Here is a tiny trained network, its code and every weight. The questions are about switching its units off for an input and a class, where a switched-off unit gives its printed mean instead of its output.

import numpy as np


def w(rows, s, z=0):
    codes = np.array(rows[::2]) - 128.0
    scale = np.full(codes.shape[1], s)
    scale[-1] = z or s
    return codes * scale


def norm(h):
    return h / np.sqrt((h * h).mean(-1, keepdims=True) + 1e-5)


def f(y):
    return np.maximum(y, 0)


def log_softmax(a):
    a = a - a.max(-1, keepdims=True)
    return a - np.log(np.exp(a).sum(-1, keepdims=True))


def net(x, mask):
    res = np.array(x, float).reshape(1, 2) / 4 @ E
    u = 0
    for l in range(2):
        y = f(norm(res) @ A[l][:, :-1].T + A[l][:, -1])
        res = res + np.where(mask[u : u + 6], y, B[l][:, -1]) @ B[l][:, :-1]
        u += 6
    return log_softmax(norm(res)[-1] @ U[:, :-1].T + U[:, -1])


A, B = {}, {}
E = w([
[18,174,238,28,107,155,178,166],'x0',
[140,73,227,162,158,152,95,2],'x1',
],0.0072)
A[0] = w([
[127,135,7,110,236,164,2,217,141],'0.n0',
[190,87,188,152,226,157,51,101,1],'0.n1',
[118,90,149,127,113,177,117,58,132],'0.n2',
[157,114,36,161,157,133,90,138,136],'0.n3',
[156,103,123,147,161,157,7,68,69],'0.n4',
[137,123,185,152,210,221,182,33,57],'0.n5',
],0.0064,0.0023)
B[0] = w([
[145,91,140,128,68,123,207,68,255],'0.n0',
[169,76,133,158,228,125,202,193,228],'0.n1',
[93,105,171,96,130,146,18,49,212],'0.n2',
[74,208,70,78,144,189,91,62,248],'0.n3',
[138,78,114,167,85,148,112,254,237],'0.n4',
[99,250,97,48,101,95,90,46,244],'0.n5',
],0.0078,0.0052)
A[1] = w([
[155,57,96,141,228,94,45,100,7],'1.n0',
[150,159,74,145,115,97,130,167,55],'1.n1',
[158,112,145,203,174,123,53,158,69],'1.n2',
[122,100,180,130,151,106,237,255,44],'1.n3',
[175,90,132,217,159,116,124,149,159],'1.n4',
[159,152,84,129,114,109,118,93,38],'1.n5',
],0.01,0.0018)
B[1] = w([
[94,105,108,177,126,69,215,167,254],'1.n0',
[170,124,254,87,177,206,127,31,186],'1.n1',
[165,71,116,156,90,27,145,253,202],'1.n2',
[184,126,42,219,137,161,3,207,218],'1.n3',
[7,155,214,60,142,123,95,124,197],'1.n4',
[183,175,185,88,83,179,248,33,191],'1.n5',
],0.0077,0.0064)
U = w([
[204,144,90,116,88,233,235,22,48],'0',
[131,171,62,162,107,222,24,246,47],'1',
[111,29,133,215,146,57,188,194,115],'2',
[67,165,202,46,169,135,23,36,250],'3',
],0.013,0.0015)

Each question gives the input, the list of numbers given to net, and the class t.
The units are the neurons (one row each of A and B). Each row of codes is followed by its name. A weight is (code - 128) times the scale printed after its matrix; where a second scale follows, it is the last column's (A, B and U).
mask holds one flag per neuron, layer by layer. A switched-off neuron (its flag False) gives its mean, the last column of its row in B, instead of its output. The means were averaged over made-up inputs and are rounded, as every weight is.
A unit's drop is (log p(t) with every unit on - log p(t) with that unit switched off) / (log p(t) with every unit on - log p(t) with every unit switched off).
The circuit of an input: a set's keep is (log p(t) with only the set's units on - log p(t) with every unit switched off) / (log p(t) with every unit on - log p(t) with every unit switched off). Starting from all 12 units, units are removed one at a time, each time the one whose removal leaves the highest keep (on an exact tie, the one counted first), for as long as the keep stays at least 0.8.
units of the circuit, in order: the units of the circuit, biggest drop first
unit that matters most: the unit with the biggest drop
k most important neurons: the k neurons with the biggest drops, biggest first
top k neurons in layer l: the k neurons of layer l with the biggest drops, biggest first
drop when u is switched off: that unit's drop, to one decimal
input [6,0], class 1: unit that matters most => 0.n5
input [0,-5], class 0: 2 most important neurons => 0.n1, 0.n4
input [8,0], class 1: units of the circuit, in order => 0.n5, 1.n3
input [3,-2], class 1: 2 most important neurons => 0.n5, 0.n3
input [2,0], class 1: 3 most important neurons => 0.n2, 0.n5, 0.n3
input [1,-1], class 1: top 3 neurons in layer 0 => 0.n5, 0.n2, 0.n3
input [5,0], class 1: 4 most important neurons => 0.n5, 0.n3, 0.n2, 1.n3
input [5,-1], class 1: 3 most important neurons => 0.n5, 0.n3, 1.n3
input [6,-2], class 1: drop when 1.n3 is switched off => 0.1
input [7,-1], class 1: drop when 0.n3 is switched off => 0.1
input [-1,2], class 2: drop when 0.n1 is switched off => 0.4
input [8,-3], class 1: drop when 1.n3 is switched off => 0.2
